In the rows, 128 means zero.
Each name stands for a flat space through zero: a line, a plane or more. A row that begins with a name and a colon came from that space; any other row is followed by the name of the space it lies nearest, among the names in its block.
q635-q59: [166 125 114 136 125 127 105 111 142 120 104 170 119 122 149 113 139 133
 135  81 111  92]
q942-q901: [144 122 166 127 142 124 116 146 128 143 142 111 161  96 179  96  75  97
 126 137 171 183]
q942-q901: [128 103 145 144 171 126 161 102 117 121 116 148 139 119  93 137 163 176
 161 140 109  88]
q488-q165: [191 119 177  94 131 172  91 153  89 152 135  79 178 159 137 128 194 109
 161  89 150 132]
q523-q84: [139 139 170  60 104 196 108 167  85 163 161 103 140 112  35 117 116 129
 191 174 184 153]
q942-q901: [108 154 153 146 146  87 120 138 105 176 164 141 188 143 156 103 120  94
 150 143 151 136]
q135-q540: [152 141 101  98  86 143  92 126 130 110 115 108 116 117 151 136 122 105
  97 104 129 162]
q488-q165: [ 80 122 117 132  89 175 169  87 152 125 139 164  55 119  77 154 130 101
  56 169 104 151]
q942-q901: [108 124 153 134 190 118 164 127 107 135 141  69 156 111 150 141  95 163
 138 136 129 142]
q135-q540: [ 92 112 163 149 166 113 171 123 109 146 146 153 156 134  68 128 156 155
 171 189 134 105]
q488-q165: [143 132 121 116 121 113 107 130 125 115 120 110 148 105 161 124 108 119
 120 125 141 164]
q85-q312: [120 151 134 141 138 141 128 136 132 168 152 124 114 158 160 119 110 105
 116  84 119 104]
q942-q901: [149 129 137  70  72 175  95 173 106 124 136  82 129 150  70 141 164 109
 143 154 163 162]
q942-q901: [102 142 144 134  99 113 120 135 115 164 158 180 156 152  86 110 159  84
 146 181 152 133]
q135-q540: [141 153 150 116 138 148 112 118  88 180 151 149 160 150 104 122 169 121
 173 103 125  86]
q488-q165: [120 153 129 125 188 106 136 150  96 146 141  45 162 148 169 143 104 170
 160  86 118 104]
q635-q59: [154 149  98 133 126 142 114  46 122 141 107 226 109  97 118 125 153 140
 133  71  75  63]
q942-q901: [147 103 189 132 171 146 143 120 107 153 139 151 166 105 103 106 139 142
 177 149 151 119]
q635-q59: [190 145 157 116 138 192  95  94 115 182 136 170 124 117 159 101 134 103
 140  35 115  87]
q635-q59: [111 122  91 149 130  78 138 119 145  90 103 147 123 122 127 136 128 157
 126 145 110 113]
q523-q84: [ 83 138 141 142 132 105 153 104  99 148 158  95 174 161 150 164 180  83
  80 160 116 173]
q488-q165: [161 117 103 106  96 113  94 116 152  76  94 128 126  46 179 112  58 114
  91 138 153 211]
q635-q59: [219  90 132 107 110 178  87 148 147  88  82  93 106 147 160 133 181 133
 121  48 121 112]
q85-q312: [164  78 166 168 157 124 134 168 168 114 111 117 125 160 180 102 142 124
 127  99 141 110]
q135-q540: [202 154 113  72  78 162  47 137 108 132 115 111 144 123 158 119 143  95
 136  62 142 145]
q635-q59: [136 110 126 102 117 183 145 109 131 100 116  80  88 108 122 164 129 135
  80 121 113 164]
q85-q312: [123 120 106 160 120  65 119 128 160 101 110 163 139 111 177 105 100 110
 107 145 137 151]
q942-q901: [ 87 160  97 133 143  58 131 145  93 126 139  67 182 177 143 163 161 145
 140 139 113 123]
q523-q84: [121 135 110 126 142 113 138  74 120 114 115 157 134  63 132 133  95 150
 120 140 113 145]
q635-q59: [ 96 166 161 111 152 126 136 107  68 188 178 111 192 117 122 133 122 106
 146 157 143 160]
q488-q165: [165 112 123 104 127 165 119 122 141  98 103 102  97  84 145 130  90 149
 113  99 128 148]
q523-q84: [133 106 152 118 120 167 143 104 131 122 129 130 115  94 118 134 124 111
  96 151 136 172]
q85-q312: [125 199  72 105 114 133  98  90  89 167 136 157 122 157 104 151 162 143
 154  57  73  46]
q135-q540: [ 87 123 134 152 121  78 144 126 131 123 142 127 162 130 152 130 130  88
  91 189 144 187]
q488-q165: [109 125 112 147 174 112 159 132 149 114 117 125  94 102 130 121  57 191
 148 118 114  91]
q85-q312: [110 186  77 115 135  79 110  77  77 142 129 140 175 120 130 154 149 149
 149 108  89 102]
q635-q59: [155 123 102 105  52 157  91 102 154 104 106 199  89  87 103 114 127  88
  94 141 136 161]
q85-q312: [137 159 135 120 115 149 102 136 121 176 152 155 125 144 131 104 116  97
 144  95 136 105]
q85-q312: [135  88 166 154 139 142 144 179 171 126 130 136  99 143 125  93 104 125
 139 142 160 118]
q635-q59: [141 132 117 142 137 135 127  93 153 129 117 167  98  85 173 109  73 124
 101  88 112 124]
q523-q84: [124  95 155 118 146  93 145  99  98  95 116 132 197  62  98 134 142 149
 150 221 157 195]
q85-q312: [160 105 152 142 138 105 112 139 134 120 117 131 166 123 171 106 139 112
 135 125 149 147]
q523-q84: [ 99 111 133 157 137 107 162  79 136 113 128 125 141 110 176 151 138  94
  51 155 110 188]
q85-q312: [115 105 143 147 185 135 175 137 124 118 124  69 120 163 124 160 156 182
 137 110  99  87]
q135-q540: [113 109  98 155 163  35 151  53 117  75  84 216 181  41  98 127 133 195
 168 199 110 122]
q135-q540: [152 129 120  92 114 165 112 149 122 116 118  97 106 125  98 136 124 154
 149 111 133 119]
q523-q84: [ 90 125 131 155 127 108 152 135 143 129 145  93 128 161 174 144 130  87
  66 142 124 168]
q942-q901: [110 157 121 119 130 129 123 151 134 143 151  60 119 120 199 127  43 100
  84 105 142 182]
q523-q84: [118 175 129  89 113 150 107 116  95 172 161 139 140  88 109 114  72 110
 146 138 149 154]
q523-q84: [117 146 114 157 117 144 134  87 153 151 139 146  91 147 201 136 124  70
  41  68  88 131]
q135-q540: [131 123 125 110 114 160 134 101 119 121 121 149 110 111  76 143 151 142
 131 142 116 122]
q488-q165: [ 76  91 178 121 129 228 211  98 136 138 157 119  55 109  39 162 126 125
  73 198 123 165]
q488-q165: [102 142 158 119 157 154 153 130 116 160 163  79 127 101 154 127  55 118
 108 135 145 174]
q488-q165: [ 79 162  83 164 126  38 128 130 113 137 136 152 169 199 124 145 193 127
 145 141  98  77]
q942-q901: [139 143 117 107 115 213 130 119 148 147 133 125  40 124 120 133  86 130
  99  62 103  98]
q135-q540: [132 157 100 127 128  97 107  93 111 134 122 152 154 112 155 129 129 125
 129 104 109 121]
q85-q312: [197 106 124 101  85 179  88 116 134 102  95 132 109 137 130 139 196 109
 108  78 116 126]
q135-q540: [ 47 137 159 172 157  83 180 127 112 171 178 131 169 168 121 135 146  98
 116 197 133 142]
q523-q84: [144 110 148 118 124 157 131 111 123 125 124 137 128 111 110 131 149 123
 123 138 131 142]
q635-q59: [124 120 124 132 111 132 128 151 139 123 125 144 110 161  87 127 159 134
 145 139 128  97]
[109 159 102  90 145 147 136 161 100 132 136  60 106 145  75 156 103 197
 178 112 116  83] => q135-q540
[100 109 153 136 151 123 164 123 128 117 140  69 143 108 167 146 100 114
  78 165 140 202] => q85-q312
[ 96 170 111 113 149 113 138  95  80 153 148 103 159 124 122 158 131 146
 137 125 103 123] => q85-q312
[116 157 110  75  88 176 111 195 121 131 150  12  89 173 120 159 101 116
 104 111 143 161] => q135-q540
[ 88 106 158 143 138 115 160 184 140 125 150  75 132 159 119 129 114 121
 122 187 162 162] => q135-q540
[ 96 135 123 145 102 140 144 113 135 149 144 176 103 166  86 137 174 100
 109 145 109 102] => q488-q165
[ 63 172 131 162 158  88 152 122 126 182 177 127 143 134 186 114  56  92
  99 132 128 145] => q942-q901
[ 56 108 124 176 129  98 185 144 177 107 143  96  90 147 167 142  86  97
  41 180 128 184] => q135-q540
[ 90 130 109 150 130  84 148 114 124 119 127 149 141 145 105 144 161 138
 128 165 111 115] => q942-q901
[ 69 138 133 137 124 134 165 122 136 146 159 132 103 118 110 132  83 107
  93 178 134 162] => q942-q901
[150 104 142 135 140 107 123 126 127 109 111 140 160 113 134 118 148 138
 148 142 140 134] => q942-q901
[122 100 156 169 179 103 161 101 158 120 123 149 133  63 196  98  48 128
 100 140 139 166] => q942-q901
[189 113 119 152 109 122  82 155 179 118  97 195 101 142 165  74 124 115
 148  66 135  73] => q635-q59
[109 120 144 198 177  46 149  86 131 148 129 229 186 120 152  94 150 127
 157 152 118  88] => q942-q901
[143 120 142 117  84 165 107 163 146 139 136 153 100 152  91 106 141  95
 135 138 155 124] => q635-q59
[ 96 148 111 137 140 100 140 136 125 133 139 101 131 141 145 138 105 134
 120 130 120 129] => q135-q540
[115 154 115 144 147 133 138 100 126 158 139 150 111 142 144 132 124 130
 120  81  92  82] => q135-q540
[182 129 148  88 109 191  91 151 120 143 128 108 115 129 121 116 130 119
 148  83 146 122] => q942-q901
[146 141 128 135 134  83 100 100 109 132 127 118 195 111 215 125 134  87
 101 109 131 178] => q85-q312
[153 135 143 153 101 121  88 166 158 160 143 147 132 178 203  87 129  49
 102  82 150 131] => q523-q84
[ 81 175  66 143 134 110 148  89 126 135 133 111  93 155 159 171 121 138
  78  78  61  94] => q85-q312
[ 90 123 173 135 164 125 165 140 105 156 163  98 161 133 108 131 121 129
 143 180 150 151] => q488-q165
[122 111 100 130 115 120 140 112 146  85 101 139 101 110 108 144 133 152
 111 147 112 131] => q488-q165
[154  75 145 157 132 102 135 100 152  90  92 208 144  88 113 104 159 137
 141 169 137 129] => q942-q901
[133 143 109 128 155 111 125 135 129 122 120  98 125 117 165 127  82 159
 138  90 118 112] => q488-q165

Rows lie near named flat spaces through zero. A row that begins with a name and a colon came from that space; any other row is followed by the name of its block's space that it lies nearest.
q151-q389: [ 95 137 130 123 122 112 105 132 126 148 142 111 122 147 130 123 134  77
 155  97 128  85]
q626-q469: [194 125 164 126 130 152 101 160 152 110 146 113 185 115 113 121 169  97
 103 172 152 122]
q626-q469: [109 118 199 130 119 126 169 112 158 119 171 104 150 173 132  89  98 159
  86 116 167 107]
q626-q469: [100 105 122 132 125 124 171  84 114 143 144 144 110 140 144 109  96 183
 143  77 113 139]
q662-q587: [ 80 150 158 164 162 164 174  93 142 118  96 106 148  91 173 144 149  71
  81 152 102 146]
q662-q587: [ 65 136 169 148 136 142 165 105 183 129 113 128 143 133 143 157 140 117
 105 132 107 172]
q626-q469: [114 127  92 137 126 110 128 147 114 136 113 142  85 136 135 126 129 123
 146 157 124 131]
q257-q617: [120 126  78  81 109  96 117  93 123 150 120 145 122 110 121 138  98 143
 168  82 130 146]
q662-q587: [176  56 158 152 115 131 176 136 162 149 194 162 145 171 153  56 160 151
 136 153 138 147]
q626-q469: [ 60 185 161 126 142 139  79 126 117 120 117  70 142 123 101 181 130  65
 123  86 117  62]
q626-q469: [158 140 111 150 144 158  66 176 105 123 113 131 129 107 100 170 184  94
 156 143  89 115]
q662-q587: [169 104 133 104 124 123 153  81 167 147 130 160 164 111 155 128 138 102
 116  83  99 172]
q662-q587: [ 78 162 146 150 142 132 120 146 122 116 107 101 107 138 128 149 129  93
 109 143 123  99]
q151-q389: [ 74 152  77 120 115  74  74 166 119 145  87 166  29 180  78 214 117 131
 169  92  68 119]
q257-q617: [136 133 181 162 113 126 125 201 204 128 111 155 113 195 156 108 151 121
 117 129 123 174]
q151-q389: [120 152 148 112 118 114  90 144 160 135 117 123 136 147 119 153 135  81
 131  87 117 119]
q151-q389: [ 97 140  69 118 127  85 137 123 108 143  95 135  74 122 156 124 111  80
 137 154 131 121]
q626-q469: [ 57 115 121 158 129 109 155 132  93 141 154 119  66 176 129 105 109 150
 149 139 132  80]
q257-q617: [135 153 134 110 121 121 106 134 136 125 111 117 136 126 136 125 112 112
 124  94 139 126]
q151-q389: [117 153 157 155 121 136  93 179 143 142 117 117 118 165 168  92 142  80
 158  65 121 111]
q257-q617: [127 144 122  90 108  96 106 120 141 143 123 123 129 140 139 116 100 101
 141  67 143 117]
q257-q617: [184 125 151 135 139 157 123 133 122 114 137 116 167 107 138 109 148 110
 105 132 132 119]
q662-q587: [129 122 157 113 121 121 120 112 149 131 143 141 136 155  95 165 121 151
 119  71  99 126]
q662-q587: [123 145  92  96 110 118  88 138 108 123 117 124 121 116  94 142  96 185
 167 110 154 134]
q257-q617: [162  80 156  91 111 107 120  95 172 160 201 141 185 147  95 135 168  79
 140 105 119 104]
q662-q587: [171 135 125  92 108  87  89 140 142 148 126 141 121 156 137 120 120  69
 135  55 117 103]
q151-q389: [ 91 143  96 106 121  70 140 120 128 139 107 125  81 143 145 127 102  69
 111 156 144 105]
q257-q617: [ 52 154 168 144 132 106 126 148 130 119 137  92  92 183 104 150 116  97
  98 148 138  61]
q626-q469: [ 68 121 106 101 123  98 176  57 109 143 143 113 116 120 142 110  75 144
 129 109 151 111]
q151-q389: [125 128 159  83 114  86 121 103 152 137 167 101 154 152 107 128 117  64
  98 118 158  69]
q151-q389: [140 107 105  94 130  98 172  77 116 120 144 126 133 104 116 127 104 132
  84 193 159 119]
q626-q469: [160 177 188 143 129 145  65 213 184  96  86 121 142 155 108 171 161  87
  87 138 119 141]
q257-q617: [109  88  99 137 117 110 174  95 127 177 151 153 110 140 196  57 128 106
 179  87 120 140]
q626-q469: [142 112 119 141 129 127 127 152 116 126 144 131 116 136 118 116 146 129
 134 178 138 114]
q257-q617: [ 82  83 106 141 136 124 165  89 115 150 168 144 115 128 103 150 152 145
 154 171 104 123]
q257-q617: [ 88 173 136 163 133 165 110 181 178 102  48 145 116 117 128 184 142 176
 131 155 107 229]
q662-q587: [ 83 149  87 111 107  80 110 163 170 143  85 144  88 142 133 147 129  90
 152 180 147 165]
q662-q587: [105 126 103 140 137 147 142 126 107 114 121 122 125  98 115 135 126 177
 137 190 146 149]
q151-q389: [ 51 137 176 166 129 140 140 145 137 135 152  94 120 172 143 100 130 119
 140 118 143  91]
[127 148 123 150 125 134 141 148 127 134  91 129 107 131 206  65 108 115
 139  88 137 152] => q257-q617
[ 65 132 186 187 137 167 168 146 139 119 144  96 131 157 161  81 129 157
 123 145 151 125] => q151-q389
[163 105 124 149 134 159 121 133 112 143 147 137 149 113 150  97 163 119
 165 102 108 129] => q626-q469
[117 145 155  95 108 102 117 109 197 153 109 143 149 148 153 142 120  76
 129  34 106 160] => q662-q587
[ 87 132 166 188 152 166 156 150 107 110 142  92 121 139 145  99 144 127
 109 182 142  94] => q662-q587
[ 32  96  90 138 141 130 160  73  73 137 174 117 103 114  64 175 125 196
 167 183 120  95] => q151-q389
[ 93 128 128 160 125 112 143 158 110 134 130 128  68 178 149  94 111 139
 136 130 132 101] => q151-q389
[ 36 168  96 123 130  83 115 140 105 121  95 110  53 151  95 183  96 114
 121 168 131  88] => q626-q469
[117 147 115 103 115  99 143 116 158 134  92 134 120 123 167 114  98 106
 115 115 146 163] => q626-q469
[ 57 149 147 175 124 133  99 181 123 149 128 115  81 188 146 110 138 110
 182  73 109  92] => q151-q389
[ 85 156 112 138 128 111 108 156 122 137 103 113  93 140 148 124 131  71
 145 136 132 104] => q626-q469
[134 101 120 105 123 109 167  92 124 114 149 143 122 129  90 145  95 204
  97 169 145 141] => q626-q469
[ 77 182  99  95 101  83  66 172 147 136  82 117  91 149 117 151  98 104
 165 106 155 127] => q662-q587
[149  96 159 149 145 125 153 119 131 125 157 149 116 160 102 162 158 110
  81 149  79 101] => q662-q587
[159 104 171 148 151 164 136 118 121 115 175 107 178 114 104 135 177  99
  96 172 121  89] => q257-q617
[180 100  99  99 130 129 130  91 101 131 154 133 158  88 112 125 132 133
 132 137 133 119] => q151-q389
[119 141 134 100 118  89 107 134 117 119 141 112 105 160  85 150  98 127
 105 129 147  73] => q257-q617
[165 144 143 119 129 138 103 148 133 105 117 122 146 120 106 146 129 136
 103 136 135 130] => q257-q617

Each name stands for a flat space through zero: a line, a plane or more. A row that begins with a name and a colon came from that space; any other row is followed by the name of the space it lies nearest, among the names in its block.
q356-q893: [ 94  62  80 218 134 106 157 159 144  63 152 143 104 176 117 161 148 130
 181 154 202  93]
q363-q279: [130 161 110 154 155 132 132 127 103  82 157 151  93 126 101 134 119 125
 122 144 172 109]
q593-q725: [163 139  73 141 206  91  60 137 158  89 155 175 201 169  74  97  88 146
  99  93  99 141]
q363-q279: [ 88 105 157 143  43 167 180 136 118 132 144 100  80  83 151 162 178  96
 171 196 209 121]
q102-q204: [154 160 138 129 156 150 125 112  55 122 109 114 103 159 151 135 139 159
 132 174 132 116]
q356-q893: [132 130  86 217  96 141 168 139 147 110 208 132 144 200  95  62 166 158
 126 158 188 130]
q786-q637: [148 167 125 126 148 129 124 139  93 164 118 108 127 185 137  82 134 126
 148 125  99 122]
q470-q36: [135 130 129 112 155 119 119 123 116 131 102 129 117 128 138 145 112 134
 125 110 102 118]
q593-q725: [119  96 119 183 140 106 156 115 138  88 126 139 136 183 127 107 126 183
 102 112 124 131]
q470-q36: [ 67 137 212 126 105 113 141 128  76  73  82 120 118 109 147 103 132  90
 147 167 157 164]
q356-q893: [ 94  66 100 182 157  79 147 164 138 109  95 123 111 202 143 138 129 121
 191 100 124  95]
q356-q893: [130 111 155 125 150 139 136  92  75  85  84 128  92 113 162 190 125 175
 109 163 136 118]
q786-q637: [139 200 164 124 121 148 130 130  58 150 124 100 129 175 139  50 149 118
 142 168 127 147]
q786-q637: [141 159 124  86 120 156  92 147 111 156 143 121 122  81 123 157 138  73
 166 168 154 120]
q356-q893: [155 129 145  92  91 171 112 108 123 163 134 109 155  94 146 145 152 145
 114 174 129 148]
q786-q637: [118 177 142 118 155 119 133 128  96 110 120 139  85 112 116 119 104 100
 124 109 130 116]
q102-q204: [142 171 144 103 136 148 128 113  91 136 123 124  96 104 133 136 122 126
 115 138 127 121]
q593-q725: [126 116 134 155 144 105 120 125 125 103 116 132 173 185 127  81 126 159
 116 124 108 153]
q102-q204: [124 148 146 136 111 133 123 131 116 120 141 124 157 144 120  81 141 122
 128 154 141 155]
q102-q204: [136 120 118 150 144 128 103 150  92 123 119 113 154 189 141 116 153 127
 180 180 143 129]
q363-q279: [143 181 106 164  86 160 148 139 135 146 212 126 139 153  90  53 159 118
 123 157 176 138]
q363-q279: [110  94 116 148 160  98 126 136 132  91 106 142 117 141 129 157 113 131
 142 112 129 113]
q593-q725: [ 96 116 176  82  76 145 144 132 121 161  95 100  95  60 162 168 143  79
 160 144 137 128]
q356-q893: [133 111 160 124  62 169 134 104 130 134 146 111 167 104 143 124 167 157
 106 193 157 167]
q102-q204: [150 165  90 148 121 153 168 120 139 149 183 135  74 122 105 126 129 141
 102 107 149  94]
q470-q36: [110 106 152 139  97 123 138 127 140 124 122 119 159 141 136  99 142 135
 126 136 127 156]
q470-q36: [142 120  98 100 158 134  84 146 124 130 125 136 117  93 125 200 121  96
 166 147 143 100]
q786-q637: [156 140 123 104 113 160 129 129 108 189 124  97 114 134 154 142 152 130
 151 150 117 112]
q356-q893: [143 119 115 136 117 168 123 110 113  91 161 140 110  82 123 195 146 148
 118 197 195 117]
q356-q893: [126 113 133 158 141 126 150 113  99  99 111 125 108 161 145 137 134 168
 122 144 136 119]
q102-q204: [120 114 146 136 184  86  86 137  93  87  72 131 175 191 141 102 113 137
 148 133  94 150]
q470-q36: [112 190 147 165 112 135 185 128  86 123 149 118  74 164 120  58 139 120
 125 129 154 121]
q470-q36: [137 167 147 121 134 132  60 149  92 107 142 129 210 155 109  65 145  95
 156 199 151 178]
q470-q36: [121 133 158 126 145 107 148 118 100 140  76 110 117 172 158  96 118 149
 122  95  75 131]
q593-q725: [103 111 131 130 141 104 123 129 150  84 124 155 125  94 110 149 103 113
 116 105 138 131]
q363-q279: [112 142 127 150 105 125 150 143 137 134 151 124 124 145 115  86 138 107
 140 123 145 131]
q356-q893: [139  66 139 140  94 163 136 109 106 130 108  99 139 140 177 184 175 182
 145 208 154 130]
q102-q204: [129 173 149  98  84 161 147 114 135 153 162 127 103  60 115 121 131 104
  99 130 147 136]
q363-q279: [ 99  98 103 185  92 129 171 144 160 104 173 135 104 132 110 132 149 119
 146 138 190 112]
q593-q725: [153 105 111  91 131 130  94 138 153 186 111 112 163 130 144 147 130 125
 146 114  82 127]
q593-q725: [128 132  83 177 165 103 162 126 149  99 154 156  89 160  99 120 103 153
 101  70 128  95]
q470-q36: [132 180 130 143 145 129 150 135  83 140 127 115  89 173 130  85 130 120
 142 123 125 111]
q363-q279: [152  90  98 134  89 135 129 127 202 182 161 120 193 150 122  98 145 162
 105 103  96 148]
q102-q204: [130 136 108 141 141 118 129 138 140 128 143 136 127 144 112 113 121 122
 130 108 127 120]
q363-q279: [118  88  91 166  97 118 162 133 204 136 172 140 137 133 105 118 131 142
 109  85 135 122]
q786-q637: [150  90  79 115 106 152 122 152 163 195 144 107 121 119 142 186 154 113
 176 136 132  92]
q102-q204: [ 91 128 189  88  75 120 122 118 166 123 123 135 172  56 118  96 118  93
  94 112 118 186]
q363-q279: [117 155 101 163 180  84 133 142 139  89 143 161 114 164  87  85  90 117
 115  65 118 115]
q593-q725: [159 132  92 114 145 127 118 140 145 189 129 115 133 159 132 122 125 131
 140  91  82 107]
q470-q36: [141 155 131 127 137 131 127 104 133 107 149 149 137 112 105 108 110 152
  73 113 123 143]
q786-q637: [174 181 103 101 158 137  59 169  93 194 132 101 186 198 126  69 146  90
 191 159  97 135]
q593-q725: [162 164 116 104 151 139  68 135 115 131 148 137 180 130 106 108 126 116
 129 159 127 148]
q786-q637: [140 185 121 110 190 102  83 148  98 122 117 141 139 155 105  88  97  92
 142 104  99 128]
q786-q637: [152 144  83 119 157 116  57 181 137 161 149 126 193 174 104  94 135  75
 192 142 120 132]
[105 131 118 161  46 153 195 134 181 151 200 125  98  98 104 101 155 109
 117 120 181 124] => q363-q279
[113  48 100 158 137 103 132 134 170 102 115 139 138 141 135 177 126 152
 140 113 129 114] => q363-q279
[119  86 141 112 100 115 123 149 152 186  92  93 171 161 161 108 147 116
 167 115  82 144] => q356-q893
[136 145 130 113 150 127  92 139 104 122 120 129 144 131 125 128 126 108
 149 151 130 133] => q470-q36
[127 130 120 109 143 122 106 145 126 139 118 127 125 118 128 145 122  97
 156 124 123 118] => q102-q204
[159 153 143 116 115 159 132  99 103 151 132 113 138 136 142 109 142 170
  94 151 114 142] => q356-q893
[122 130 134 119 145 109 139 111 146 115 117 146 115 107 119 130  96 141
  86  75  99 127] => q102-q204
[121 119 122 160 110 122 143 129 152 117 153 133 152 153 113  88 136 142
 114 123 138 144] => q102-q204
[ 93 139 138 131 146  93 158 132 140 106 112 146  79 107 115 125  92 100
 117  62 116 112] => q363-q279
[137  89 117 132 147 119 129 136 112 157  82 102 122 180 169 154 139 150
 166 126  94 105] => q356-q893
[133 116 107 142 107 143 148 129 146 143 153 124 113 124 126 142 142 136
 130 133 147 113] => q102-q204
[127 106 101 111 129 140  77 171 123 134 134 122 138 104 129 189 150  66
 212 189 175 110] => q470-q36
[142 164 209  94 117 165 142  51  60  90  95 126 116  79 157 134 123 199
  36 171 121 167] => q356-q893
[172  86  66 141 124 160 145 113 160 164 157 124 105 129 138 198 144 185
 116 128 131  85] => q593-q725
[135 125 132 113 119 122 141 141 129 201  96  92 130 174 160  98 138 125
 155  95  71 121] => q593-q725
[ 89  99 151 105  94 103  82 170 171 133 122 126 206 106 117  99 135  52
 177 137 132 173] => q102-q204
[194 158  67 144 173 144 130 133  99 197 136 103 111 226 142 108 140 175
 143 114  83  83] => q356-q893
[132 149 121  98 140 130 109 143 123 148 126 128 110 100 123 148 118  88
 150 120 125 112] => q102-q204
[101  84 147 145 117 107 151 122 143 113  98 123 132 142 147 129 128 147
 125 110 114 136] => q593-q725
[100 114 136 134 124 118 153 128 133 107 118 135  87 101 130 156 118 114
 131 112 143 112] => q363-q279
[130  39 100 158  91 139 211 100 180 170 115 107  71 135 173 198 145 206
 106  83 106  82] => q786-q637
[135 147 129 148 151 107 110 139 113 124 124 125 176 201 120  53 128 137
 133 125 103 152] => q786-q637
[141 164 170 138  87 162 158 123  61 179 113  72 132 203 172  53 180 149
 152 185 121 147] => q593-q725
[101 145 182  63  60 148 116 129 156 155 135 122 147  22 122 126 131  61
 121 137 139 168] => q102-q204
